Input:
[[124 135 136 135 139 125 143 130 138 124 146 116]
 [136 136 136 140 120 129 122 132 122 144 128 141]
 [121 139 144 138 122 137 128 123 139 133 144 129]
 [127 146 140 149 132 119 130 121 114 148 142 141]
 [116 133 137 129 116 136 121 120 138 121 133 123]
 [140 120 115 121 138 108 135 137 114 124 113 121]
 [114 130 120 127 123 118 121 116 117 121 122 123]]
Output: 136

Input:
[[135 141 142 145 134 116 134 111 132]
 [134 141 142 135 135 116 122 111 120]
 [134 145 138 148 129 118 131 111 129]
 [139 120 119 131 112 135 122 136 124]
 [123 135 139 118 134 111 117 114 114]
 [143 123 127 130 119 132 121 132 122]
 [131 135 121 123 117 134 115 134 114]
 [136 128 139 117 134 117 118 118 117]
 [125 150 130 144 121 122 123 116 119]
 [140 133 141 136 131 114 125 112 123]]
Output: 134

Input:
[[114 129 138 130 117 118 143 127 125 139 119 116 122 127 129 126]
 [115 130 138 129 117 119 143 128 125 139 119 116 122 126 130 127]
 [116 131 137 126 117 120 142 126 126 141 120 119 121 125 129 127]
 [118 126 138 136 120 124 141 133 126 134 118 107 127 123 137 126]
 [115 130 138 128 117 120 143 128 125 139 119 117 121 125 130 127]
 [114 128 139 131 117 118 143 129 124 138 118 114 122 126 130 127]
 [119 127 138 133 121 126 140 134 126 134 119 109 127 122 136 125]
 [119 126 138 134 120 125 141 134 126 134 119 108 128 123 137 125]
 [119 126 138 134 120 125 141 134 126 134 118 109 127 122 136 125]
 [118 127 138 134 120 125 141 133 126 135 118 108 126 122 137 126]
 [117 126 138 136 120 124 141 133 126 135 118 106 127 123 137 125]
 [117 132 137 125 117 120 142 126 126 141 120 120 120 125 128 127]]
Output: 115

Input:
[[138 131 125 122 133 129 119 135]
 [111 115 128 129 112 142 141 130]
 [109 117 126 129 113 144 138 129]
 [115 117 126 127 114 140 136 131]
 [126 118 140 137 117 136 137 136]
 [142 136 131 128 136 126 114 136]
 [138 124 137 133 122 124 130 136]
 [153 140 132 130 141 119 111 137]
 [127 128 130 125 128 132 124 129]
 [134 141 118 114 138 117 121 118]
 [129 127 122 119 120 121 134 125]
 [108 120 136 134 120 144 137 126]]
Output: 111

Input:
[[117 126 121 135 135 120 117 126 144 124 119 123 140 131 129 125]
 [142 115 115 116 130 131 132 140 115 124 119 128 136 137 114 124]
 [115 121 116 129 124 119 139 140 136 120 118 121 132 121 135 122]
 [120 137 132 126 127 142 137 114 139 132 125 138 119 134 125 136]
 [121 135 133 129 116 135 121 123 102 137 139 132 141 127 132 130]
 [132 120 126 134 147 128 122 135 120 122 125 130 119 122 146 123]
 [137 123 125 134 129 122 142 116 127 124 122 117 127 112 136 122]
 [138 118 128 115 122 132 123 124 144 125 131 134 138 120 133 124]
 [139 124 124 136 133 124 120 117 126 125 123 128 140 121 132 123]]
Output: 142

Input:
[[128 133 109 126 130 132 136 131 127 133 120 127 123 120 133]
 [123 119 147 116 134 126 132 128 129 129 122 133 126 127 124]
 [141 117 126 136 128 114 128 118 133 118 126 125 135 133 136]
 [128 116 116 124 122 134 124 127 135 129 111 125 127 124 126]
 [129 132 121 119 136 126 148 128 127 131 120 129 121 125 138]
 [136 120 110 132 129 125 133 127 137 127 120 127 130 124 133]
 [125 151 126 123 131 131 136 130 123 134 127 128 119 127 136]
 [120 116 140 118 132 129 126 131 131 130 126 137 130 127 112]
 [123 131 139 131 119 140 118 128 123 130 136 125 126 132 123]]
Output: 123

Input:
[[110 135 123 100 148 137 102 141 142]
 [127 129 135 132 116 123 128 123 137]
 [139 121 125 140 121 126 120 125 122]
 [121 137 123 138 141 134 142 127 136]
 [129 126 133 123 128 132 111 143 143]]
Output: 127

Input:
[[111 138 144 123 121 130 123 105 115]
 [120 130 135 133 119 134 117 119 118]
 [139 129 122 110 140 110 152 136 146]
 [110 121 124 139 153 147 127 136 117]
 [117 132 144 127 120 110 125 120 124]
 [131 124 126 128 134 117 134 139 135]
 [138 135 119 116 127 142 135 119 131]
 [115 143 145 110 124 118 136 105 124]
 [111 136 150 127 114 117 118 109 117]
 [116 138 127 114 142 151 137 110 119]]
Output: 120
---
[132 128 127 120 155 135 117] Answer: 120, 155

[112 139 115 144 146 128 153] Answer: 144, 153

[151 125 127 112 124 123 134] Answer: 112, 151

[[129 124 129 148 116 137 141]
 [114 120 121 124 141 111 127]
 [141 127 130 151 124 141 141]] Answer: 124, 151

[128 131 128 144 102] Answer: 128, 144

[139 127 114 132 101 126 128] Answer: 132, 139

[[137 116 153 145 135]
 [118 127 140 117 131]
 [128 137 145 133 128]] Answer: 140, 153

[135 142 116 102 133 134 110] Answer: 102, 142

[[124 130 134 101 154]
 [127 137 156 115 129]
 [132 127 133 109 129]] Answer: 156, 156
---
[142 106 112 121 136] result: 121

[[137 136 141 153]
 [136 140 120 120]
 [143 134 134 144]] result: 141

[110 131 125 127 125 129 101] result: 129

[145 121 120 115 120 157] result: 120

[[141 112 144 116 107 118]
 [142 122 127 131 129 130]] result: 107

[148 126 122 118 126 103 135] result: 103
